[ 295 -267   97   28  408  239  606 -201   77 -155   81  126 -219   81
  -55 -434  171  231   37   -9  309  -98  459  379 -190  -52  348 -343
 -771  -26 -330  174  -76    2]	12
[ -79 -262  -73 -349  114  237   94  268  193  197 -116  301 -474  181
  455 -302 -135  350    7   72  -54  289  516  -10  263  -52   -7  127
 -488   71 -126  170  -10 -240]	2
[ 240   70  499 -251  285   76 -290 -100   41 -529 -473 -546 -296 -451
  487 -238  269  541  131   34 -192  454   24 -175  344  181 -463 -247
 -363 -563  -11  -88 -358  -83]	11
[-180 -320  -79 -366   46  285  176   68  200  295 -110  153 -584  201
  535 -328 -206  191   86  -29   60  171  519  -65  231 -130  116  229
 -445   78 -187  264   97 -327]	8
[ 147 -102  545 -211 -275  570  240 -300 -114  164   37  302  168 -732
  445   96  146 -306  121 -323 -389  472  271   17  -36   -6   86 -344
  288 -256  -38   94 -880 -392]	4
[  67 -202  576 -203 -238  549  233 -332 -143   88    7  197  109 -726
  432   29  137 -291   81 -284 -415  415  296  -25  -70   14   66 -242
  264 -282 -121   33 -858 -499]	9
[-115 -336 -116 -394   92  333  150   80  180  255 -152  251 -539  190
  505 -316 -151  259   29  -55    1  173  561  -61  204 -133   54  170
 -524  104 -178  205  167 -289]	9
[ 278 -218  135   38  350  265  485 -227   57 -140   93  108 -291  107
   45 -362  117  198   39    4  200   64  454  273 -177  -45  325 -332
 -761    8 -297   36  -74  -53]	7
[ 303 -156   94  110  414   79  331 -119    1 -303   63  -60 -215  173
 -167 -521   13  186 -201  178  274 -220  197  334 -176  -31  251 -187
 -563   48 -367    7  173   92]	3
[ 298 -254  142   29  351  225  509 -171   66 -186   62  105 -190   36
  -55 -451  167  162   -3   15  279  -44  379  347 -223  -17  342 -390
 -709   -8 -292   91 -108   39]	11
[ 265 -452  -38  307   82  578  113  -21  -84 -274  -56   80 -220  -74
  157  169  320  230  283 -295    2  269  437 -112  -72 -188  -67 -116
 -124  -45 -267  397 -125 -211]	9
[ 292 -198  123  124  482  181  681 -232   41 -207  115   -1 -190  121
  -81 -437  233  193  -24   31  297  -99  399  341 -191   47  337 -406
 -728  -21 -437  104 -130   33]	0
[ 297 -371  -41  359   75  601  113   72  -91 -296  -87  110 -235 -111
  185  234  367  224  281 -289  -17  324  425 -114  -45 -123 -110 -188
 -133  -37 -198  394 -159 -114]	11
[ 212  129  427 -250  265    9 -349  -35  -50 -525 -429 -570 -249 -332
  413 -250  173  475   91   46 -214  436   -5 -214  317  143 -470 -152
 -296 -499   76 -101 -236 -107]	8
[-123 -269  -98 -350   53  283  106   78  214  230  -80  260 -462  163
  526 -355 -163  256   29    0    3  213  558  -40  186 -146   42   68
 -490    1 -217  199  124 -270]	4
[ 210 -265  178  181  407  146  534  -85    8 -194  141  -44 -308  196
 -116 -472   85  177  -85   90  318 -223  301  317 -181  -15  360 -196
 -690   70 -446   56   45   31]	9
[ 312  -43  429 -301  274  126 -213   15  123 -399 -427 -534 -509 -278
  490 -194  166  744  180   43 -101  477  118 -171  378   91 -421  -67
 -535 -451  -20 -140 -291 -134]	2
[ 462 -443 -134  341  -13  468   59 -162  -36 -257  -61  255 -204  -71
  238  423  398  156  439 -168   23  395  489   43  -31  -54  -96 -128
  -75  -47 -109  322 -183 -112]	1
[  99 -150  572 -185 -261  589  334 -361 -100  121  -24  224  103 -731
  430   16  101 -326   87 -256 -383  330  354    0  -76   23   81 -316
  268 -278  -47   42 -850 -465]	8
[ -41 -315  -65 -398  139  204  156  117  215  199 -130  225 -402  210
  418 -507  -79  190   84   26  -11  169  508  138  184  -57   86   43
 -535   12 -207  201    3 -240]	4
[ 140  154  495 -218  234  -25 -368 -177  -34 -502 -474 -693 -176 -370
  361 -240  222  365   81   62 -203  313  -76 -258  292  206 -427 -138
 -263 -498   68 -147 -289 -116]	5
[ 293   51  406 -309  245  104 -339  -75   28 -482 -515 -612 -311 -299
  511 -175  190  561  110   50 -174  499   36 -230  330  148 -450 -122
 -350 -446   60 -127 -242  -93]	2
[  90 -162  581 -154 -212  566  232 -277 -106  152   36  290  150 -767
  441   76  111 -314  111 -321 -391  479  248   -2  -61  -20   96 -307
  275 -284  -90   45 -838 -482]	9
[ 190  164  416 -243  267   28 -332  -45  -31 -481 -415 -637 -291 -235
  359 -205  168  479   55   98 -162  341  -29 -267  340  165 -429 -143
 -351 -392   95 -154 -231  -64]	6
[-170 -301  -90 -338   37  269  210  -24  228  264 -153  176 -477  215
  508 -359  -71  265   86  -64   40  171  523  -11  200  -47   71  143
 -412   60 -214  184   72 -244]	5
[ 145 -151  455 -275 -274  451  131 -313  -63   69   91  441  104 -621
  451    2  177 -190  122 -251 -331  555  318   86   -1   54   42 -299
  239 -246   15  -33 -777 -320]	1
[ 279 -486  -84  328   31  653  100   35 -122 -220 -136   62 -252   16
  192  275  355  164  355 -323  -31  323  433 -137  -68 -165  -65  -79
  -75   40 -135  378 -176 -144]	12
[ 234   95  457 -322  221   40 -408  -66   13 -481 -493 -617 -245 -311
  424 -213  123  497   62   97 -133  363  -58 -218  334   84 -429 -100
 -335 -439  121 -107 -195  -94]	2
[ 222 -231  169  195  405  227  579  -93   41 -221   82  -69 -235  217
 -161 -506  104  197 -134   95  196 -193  339  203 -167   24  307 -187
 -613   68 -415  -55   81   23]	10
[ 327 -143  121   99  466  182  615 -235   75 -163   69   36 -172   79
  -11 -350  150  212   22   37  266  -48  399  363 -201  -37  290 -387
 -773    4 -345  122  -23   36]	7
[-133 -328  -45 -371  117  248  129  237  212  178 -106  239 -563  196
  461 -464 -166  296   22   70   -9  168  518   64  247  -93   -4  152
 -474   23 -187  236   57 -268]	8
[ 296    1  390 -249  337  109 -228   97   65 -428 -436 -537 -481 -249
  412 -246  186  636  174  -24 -119  471   48 -186  357  156 -444  -90
 -493 -351   37 -102 -270  -53]	8
[ 172 -197  516 -202 -221  591  196 -249 -153  156    2  351  116 -712
  436  110  150 -307   98 -303 -402  504  271   36  -56   28   58 -256
  265 -165    9  122 -816 -450]	6
[ 294 -378  -29  388   38  609  123   -2  -76 -212  -48  101 -247  -45
  194  343  317  147  331 -287  -12  312  467  -77  -86 -191 -108 -139
 -101  -13 -183  388 -176 -152]	7
[  80  -74  515 -173 -293  557  313 -299 -124  167   45  197  189 -704
  441   77   98 -352  111 -287 -405  437  324  -74  -93   18  130 -345
  271 -271  -93   20 -896 -415]	4
[  83 -207  578 -199 -230  567  174 -380 -117  105   16  298  185 -764
  413    7  129 -348  121 -339 -387  425  304    6 -106  -43  120 -336
  274 -324  -67  100 -819 -530]	9
[ 219   22  358 -317  263  111 -274   73  100 -387 -455 -609 -576 -213
  410 -203   94  581   65   60 -109  275   -4 -188  361  125 -472  -11
 -522 -327    8 -235 -198   -4]	0
[  71 -182  569 -155 -245  526  251 -358  -43   93   52  278  242 -780
  364  -45  152 -350  108 -309 -409  435  284    2 -109   39  157 -364
  350 -357 -105   28 -898 -477]	11
[-150 -313 -136 -412   64  232  164  183  192  316  -93  281 -578  220
  415 -374 -163  216  121   41   46  147  481   70  235 -128   63  186
 -537   76 -218  180   26 -272]	3
[ 226  -41  389 -269  312  135 -155  101   93 -348 -345 -497 -628 -215
  463 -221  138  729  238   10  -88  454  206 -243  405   82 -376  -23
 -671 -418  -57  -87 -289 -154]	6
[ 221  -38  464 -304  270  144  -73  -39  190 -353 -390 -643 -572 -203
  489 -315  214  696  235    9  -68  386  216 -192  385  163 -346  -59
 -629 -450  -53 -179 -349 -124]	5
[ 283  -97  139  162  461  111  443  -19   18 -239  104  -14 -249  115
 -148 -448   21   75 -210  146  244 -222  203  336 -152    9  246 -242
 -597   40 -366   33  177  111]	11
[ 281 -244   52   18  374  231  544 -224   56 -176   10    8 -243  115
  -15 -392  150  174   32   26  295  -54  404  337 -209  -20  330 -346
 -755  -33 -351  109  -96  -21]	0
[ 304  -62  334 -353  273  163 -265   85  159 -365 -515 -528 -598 -257
  483 -190  121  625  180    7 -101  460   44 -165  391  141 -433   14
 -538 -337    9 -121 -217  -40]	11
[ -57 -271 -156 -332  102  349  218   16  238  321 -127  330 -548  181
  529 -240 -145  175   21  -30   -2  185  573  -17  236  -41   91  137
 -494  153 -186  162  159 -253]	6
[ 166 -138  533 -185 -261  524  137 -385 -106  109   72  388  178 -749
  444   64  203 -288  179 -286 -380  561  214   30   31   56  112 -347
  322 -254  -35   33 -884 -459]	3
[ 123 -106  624 -147 -223  541  284 -396 -128  117   65  304  209 -817
  407   68  154 -304  110 -331 -385  397  265   15  -29   -8  120 -335
  307 -278  -73   92 -899 -442]	6
[-128 -332  -72 -366  145  208  167  177  219  239  -67  327 -419  192
  450 -402 -120  302   69   60    6  234  473   78  206 -131   20   50
 -492   21 -211  175   69 -257]	9
[ 109 -158  580 -207 -243  530  194 -386  -64   73   15  233  133 -711
  423  -15  139 -249   70 -218 -325  415  240   33  -61   68   63 -362
  302 -262  -73   47 -804 -412]	10
[ 138  130  451 -189  256   44 -260  -50  -15 -479 -397 -664 -267 -271
  396 -207  193  494  125   87 -142  392  -14 -310  334  136 -418 -141
 -375 -468   13 -161 -282 -101]	6
[-120 -305 -138 -438   83  211  120  169  205  222  -71  303 -492  202
  425 -471 -160  300   52   39   50  233  503   58  209 -131   33  127
 -512   49 -230  160   28 -236]	3
[-126 -316  -79 -407   70  222  153  172  269  305  -92  299 -522  213
  429 -364 -174  279   98   38   27  197  509   72  236 -123   81  143
 -504   46 -155  147   28 -212]	10
[ 228   87  538 -293  243  -17 -375  -75  -18 -512 -425 -668 -202 -334
  421 -244  226  555   74   76 -142  413  -67 -198  327  120 -465 -157
 -263 -506   89 -103 -314  -98]	2
[ 263 -475  -39  321    6  606   92    5  -48 -263  -48  171 -242  -12
  158  157  295  196  295 -289   14  239  479  -50  -38 -175  -20  -53
 -100  -37 -186  371 -120 -153]	12
[ 307 -193   98   97  378  229  596  -91  -27 -125  142   83 -231  136
  -21 -324  211  225   31    0  268  -31  435  341 -222  -62  272 -379
 -791   45 -347  143  -90   46]	4
[ 315  -32  483 -289  351  166 -156  -51  143 -440 -391 -538 -464 -331
  491 -263  268  789  255  -65  -91  539  127 -175  385  143 -377 -179
 -604 -430  -33  -92 -426 -117]	6
[ 290 -260  117   73  478  223  622 -134   24 -170  103   49 -273  139
  -23 -434  212  216  -42   74  220  -60  424  342 -170   23  280 -353
 -768    5 -396   91  -83  -35]	0
[ 313 -282  217  137  445  211  613 -145  -15 -187  126  110 -200   73
 -102 -450  253  197   -4   22  235  -25  399  365 -237  -25  304 -431
 -707  -40 -360   67 -153   -9]	11
[ 200 -407  -70  372   34  524   92   86 -127 -214  -50  114 -275  -39
  179  254  333  182  306 -284  -36  330  446 -102  -55 -124 -105  -21
  -91   -7 -247  409 -185 -151]	5
[ 152 -198  480 -194 -201  480  195 -272 -120   89   38  413  107 -661
  418   58  207 -169   91 -191 -403  479  281   81   -3   70  -28 -306
  234 -181  -54   34 -836 -368]	6
[ 270    3  410 -288  272  152 -172   18   98 -383 -376 -573 -563 -221
  495 -242  195  692  190  -18 -109  419  163 -191  365  121 -406 -110
 -582 -425  -72 -112 -286  -76]	4
[ -40 -326  -63 -404  189  173  124  208  224  241  -44  366 -504  172
  431 -406  -90  223   66   44   33  241  464  147  259  -77   45  138
 -493   59 -142  247   54 -197]	1
[-126 -279  -73 -339  149  298  183   67  202  228 -109  192 -589  215
  455 -423 -131  213   -3  -12   39   61  571  -19  234  -58   71  124
 -534   73 -228  233  151 -298]	6
[ 377 -356 -105  450   11  508  100   13 -101 -223   74  287 -213  -54
  192  449  392  196  325 -192  -14  324  498  -46  -42  -67 -128 -188
 -147   26 -178  376 -153  -63]	4
[ 149   36  477 -231  237   61 -263   -9  -17 -499 -389 -590 -370 -284
  450 -231  202  560  146   87 -195  407   99 -247  321  158 -432 -111
 -425 -475   53 -112 -327 -113]	8
[  41 -220  658 -180 -242  553  228 -345 -144  124   71  236  142 -729
  376   27  153 -332  101 -280 -381  351  272  -18  -89  -34  136 -294
  252 -275  -51   60 -892 -507]	9
[ 135 -161  455 -252 -293  525  169 -372 -108  115   87  416  118 -682
  425   10  116 -252  122 -248 -360  488  309   36  -31  -28  101 -284
  217 -240  -67  -24 -777 -443]	3
[ 254 -119  158  143  389  107  415  -78  -54 -288  132  -57 -220  164
 -179 -525   51  129 -201  151  264 -242  236  272 -151    4  286 -197
 -586   62 -371    4   99   92]	3
[-102 -387  -84 -345   49  301  149   28  172  268 -148  237 -517  247
  474 -373 -145  258   34  -33   28  109  572    0  161 -160   92  150
 -456   81 -180  177  160 -351]	2
[-159 -346 -168 -396   51  306  124  103  193  289 -103  250 -597  268
  544 -329 -166  255   14    4   19  142  558  -51  209  -91   54  162
 -535  119 -153  174  211 -325]	0
[-165 -363 -104 -469   76  267  108  206  235  282 -173  239 -600  228
  498 -426 -195  277   63   38  -24  172  516  -12  257 -103   42  187
 -539   58 -179  136   96 -283]	9
[ 367 -430  -73  425    9  501   88  -14  -53 -255  -28  146 -246  -70
  274  446  448  219  373 -146  -12  361  445   -6   -9  -38 -164 -171
  -17  -65 -166  381 -188  -99]	11
[ 310  -31  351 -240  306  117 -215    0   85 -404 -448 -560 -548 -217
  466 -150  172  615  159   60 -140  446   58 -219  376  203 -402    5
 -461 -316   -6 -173 -227  -71]	1
[ 349 -217  218   55  414  226  574 -253    2 -225   79   19 -155   31
  -37 -480  225  229   12  -18  250  -28  382  374 -206  -29  341 -422
 -735  -56 -400  149 -184  -32]	4
[ 391 -437  -77  483   73  562   47   28 -101 -254  -13  260 -178  -33
  221  516  519  209  364 -174  -66  405  439  -41   -3  -15 -194 -194
  -81   39  -39  367 -185 -111]	12
[-141 -312 -160 -367   98  339  188  155  253  300 -139  199 -584  252
  541 -258 -128  276   39   19   10  184  544  -19  256 -106    4  164
 -409   33 -162  238  158 -256]	12
[ 146 -129  519 -229 -240  507  250 -346 -124  109   33  364  122 -680
  470   24  164 -232  105 -238 -391  505  295   65  -26   63   50 -371
  278 -252    5   23 -807 -409]	8
[ 273 -359  -45  330   62  631   98   41  -60 -238  -95   61 -307  -52
  236  305  278  221  289 -266  -38  315  468 -118  -51 -179 -142  -95
 -173    2 -189  387 -126 -155]	7
[-119 -279  -77 -367   62  268  104  203  168  246 -130  248 -523  177
  462 -360  -96  250  106  -11  -54  232  480  -36  292  -60   38  143
 -427   61 -156  146  -35 -234]	3
[-103 -343 -136 -314  116  344  199   29  256  277 -177  229 -518  219
  522 -313 -114  251   54  -45   11  200  529  -35  208  -98   29  124
 -459   48 -251  125  209 -328]	9
[ 169 -149  482 -224 -225  591  187 -323 -111   89   23  309   86 -678
  452   20  129 -267   47 -200 -412  446  302  -21  -10   50   61 -320
  204 -217  -82  104 -745 -495]	4
[ 321 -258  184   59  390  193  621 -228   59 -224   67  -11 -193  124
  -71 -487  148  342  -13   61  326  -82  440  341 -214  -67  353 -353
 -712  -81 -391   90 -108  -14]	2
